Here is a tiny trained network, its code and every weight. The questions are about switching its units off for an input and a target symbol, where a switched-off unit gives its printed mean instead of its output.

import numpy as np


def w(rows, s, z=0):
    codes = np.array(rows[::2]) - 128.0
    scale = np.full(codes.shape[1], s)
    scale[-1] = z or s
    return codes * scale


def f(y):
    return np.maximum(y, 0)


def softmax(a):
    e = np.exp(a - a.max(-1, keepdims=True))
    return e / e.sum(-1, keepdims=True)


def log_softmax(a):
    a = a - a.max(-1, keepdims=True)
    return a - np.log(np.exp(a).sum(-1, keepdims=True))


def net(x, mask):
    ids = ['ΓΔΞΣαβεζηθλμπτφω'.index(c) for c in x.split()]
    T = len(ids)
    res = E[ids] + P[:T]
    q, k, v = (res @ M[0].T for M in (Q, K, V))
    z = softmax(np.where(np.tri(T) > 0, q @ k.T / 3**0.5, -1e9)) @ v
    res = res + np.where(mask[0], z, O[0][:, -1]) @ O[0][:, :-1]
    y = f(res @ A[0][:, :-1].T + A[0][:, -1])
    res = res + np.where(mask[1:9], y, B[0][:, -1]) @ B[0][:, :-1]
    return log_softmax(res[-1] @ U[:, :-1].T + U[:, -1])


Q, K, V, O, A, B = {}, {}, {}, {}, {}, {}
E = w([
[87,135,240,80,115,44],'Γ',
[116,128,204,95,138,171],'Δ',
[141,50,88,163,127,114],'Ξ',
[148,82,161,144,139,7],'Σ',
[78,97,133,114,191,62],'α',
[102,79,239,180,112,89],'β',
[204,134,153,133,120,157],'ε',
[181,106,50,73,128,95],'ζ',
[89,134,114,175,129,121],'η',
[31,179,185,177,131,35],'θ',
[86,87,106,157,186,160],'λ',
[203,158,61,195,130,133],'μ',
[172,125,133,92,82,77],'π',
[103,110,97,49,136,195],'τ',
[132,132,160,35,131,106],'φ',
[75,207,75,117,160,138],'ω',
],0.02)
P = w([
[162,151,115,114,131,176],'0',
[114,203,245,140,127,73],'1',
[210,150,121,121,61,155],'2',
[179,104,115,76,199,106],'3',
[66,153,237,106,87,104],'4',
[216,149,123,114,64,154],'5',
[164,74,124,52,199,93],'6',
[112,198,206,133,132,96],'7',
],0.012)
Q[0] = w([
[2,160,68,159,44,183],'H1',
[220,165,134,188,165,100],'H1',
[134,110,74,22,232,125],'H1',
],0.0081)
K[0] = w([
[45,197,59,255,205,208],'H1',
[223,245,101,205,46,52],'H1',
[136,146,63,6,151,49],'H1',
],0.0057)
V[0] = w([
[74,2,10,212,172,158],'H1',
[105,141,16,79,165,164],'H1',
[80,175,182,66,244,190],'H1',
],0.0059)
O[0] = w([
[229,225,136,219,229,37,1],'H1',
[253,173,51,129,224,216,70],'H1',
[97,162,156,172,196,244,137],'H1',
],0.0072,0.0069)
A[0] = w([
[108,207,187,134,2,134,83],'N1',
[63,231,196,98,136,81,17],'N2',
[40,164,162,156,173,107,3],'N3',
[73,137,177,180,227,191,160],'N4',
[174,81,140,206,36,112,56],'N5',
[91,218,167,124,107,130,248],'N6',
[31,42,119,50,84,48,113],'N7',
[56,224,111,31,169,181,120],'N8',
],0.0089,0.004)
B[0] = w([
[207,180,166,177,142,157,194],'N1',
[106,72,77,92,251,130,170],'N2',
[179,5,121,112,177,180,154],'N3',
[175,172,95,211,107,54,159],'N4',
[115,2,81,171,169,104,158],'N5',
[132,192,104,186,92,159,173],'N6',
[154,193,124,108,171,99,251],'N7',
[62,42,57,131,90,117,176],'N8',
],0.0091,0.02)
U = w([
[128,254,127,132,125,90,104],'Γ',
[177,148,194,119,103,196,161],'Δ',
[120,16,94,141,163,155,78],'Ξ',
[83,77,188,153,108,54,225],'Σ',
[97,153,136,106,144,42,149],'α',
[122,140,157,191,149,101,118],'β',
[225,79,163,140,161,166,63],'ε',
[129,139,107,37,160,142,161],'ζ',
[95,143,157,213,40,93,196],'η',
[139,189,113,164,190,122,1],'θ',
[114,113,153,157,170,196,191],'λ',
[175,68,106,188,141,113,12],'μ',
[221,114,127,60,189,165,79],'π',
[91,34,123,73,175,162,115],'τ',
[125,185,107,52,89,90,188],'φ',
[78,151,77,123,117,118,182],'ω',
],0.0098,0.006)

Each question gives the input, a string of symbols that net reads in full, and the target symbol t.
The units are the heads (3 rows each of Q, K, V and O) and the neurons (one row each of A and B). Each row of codes is followed by its name. A weight is (code - 128) times the scale printed after its matrix; where a second scale follows, it is the last column's (O, A, B and U).
mask holds one flag per unit, heads first, then neurons. A switched-off unit (its flag False) gives its mean, the last column of its rows in O or B, instead of its output. The means were averaged over made-up inputs and are rounded, as every weight is.
A unit's drop is (log p(t) with every unit on - log p(t) with that unit switched off) / (log p(t) with every unit on - log p(t) with every unit switched off).
The circuit of an input: a set's keep is (log p(t) with only the set's units on - log p(t) with every unit switched off) / (log p(t) with every unit on - log p(t) with every unit switched off). Starting from all 9 units, units are removed one at a time, each time the one whose removal leaves the highest keep (on an exact tie, the one counted first), for as long as the keep stays at least 0.8.
circuit, biggest first: the units of the circuit, biggest drop first
most important unit: the unit with the biggest drop
top k neurons: the k neurons with the biggest drops, biggest first
input Ξ Σ Δ π φ π φ β, target ε: circuit, biggest first -> [N1, N3, N8]
input π λ φ, target φ: top 3 neurons -> [N2, N3, N5]
input ω φ Γ φ ε, target Δ: circuit, biggest first -> [N1, H1]
input Δ ζ τ α Δ Γ Σ, target α: circuit, biggest first -> [N7, H1]
input Δ ε η Δ τ τ, target τ: top 4 neurons -> [N8, N7, N1, N6]
input β μ θ Σ λ θ τ, target Ξ: circuit, biggest first -> [H1, N8, N7]
input Σ Δ Δ Ξ φ η, target η: circuit, biggest first -> [N2]
input Γ λ η τ, target Ξ: circuit, biggest first -> [N8, H1, N7]
input ω Δ λ α ω Σ φ π, target Γ: circuit, biggest first -> [N7, N1, N8, H1]
input Δ Ξ θ Σ Ξ Γ, target Γ: circuit, biggest first -> [N7, N1, H1]
input Γ α θ Δ μ μ η ζ, target φ: circuit, biggest first -> [N2, N5, N1]
input Σ λ τ Δ Δ Δ φ, target τ: top 4 neurons -> [N8, N1, N6, N4]
input Γ ω Σ ω φ μ μ α, target τ: top 4 neurons -> [N3, N2, N1, N8]
input ζ ω ω τ ζ α Σ ω, target ω: circuit, biggest first -> [N8]
input Σ Ξ λ φ Γ, target π: top 4 neurons -> [N2, N3, N1, N7]
input Δ μ Ξ Ξ ω, target Ξ: top 2 neurons -> [N8, N3]
input Σ π ω Σ τ, target ω: top 3 neurons -> [N8, N4, N3]
input τ Δ ζ Δ Ξ Δ Ξ ω, target Ξ: top 3 neurons -> [N8, N3, N7]
input Σ λ Σ Ξ η Σ η, target α: top 2 neurons -> [N1, N6]
input Σ μ μ ε π, target Γ: most important unit -> N7
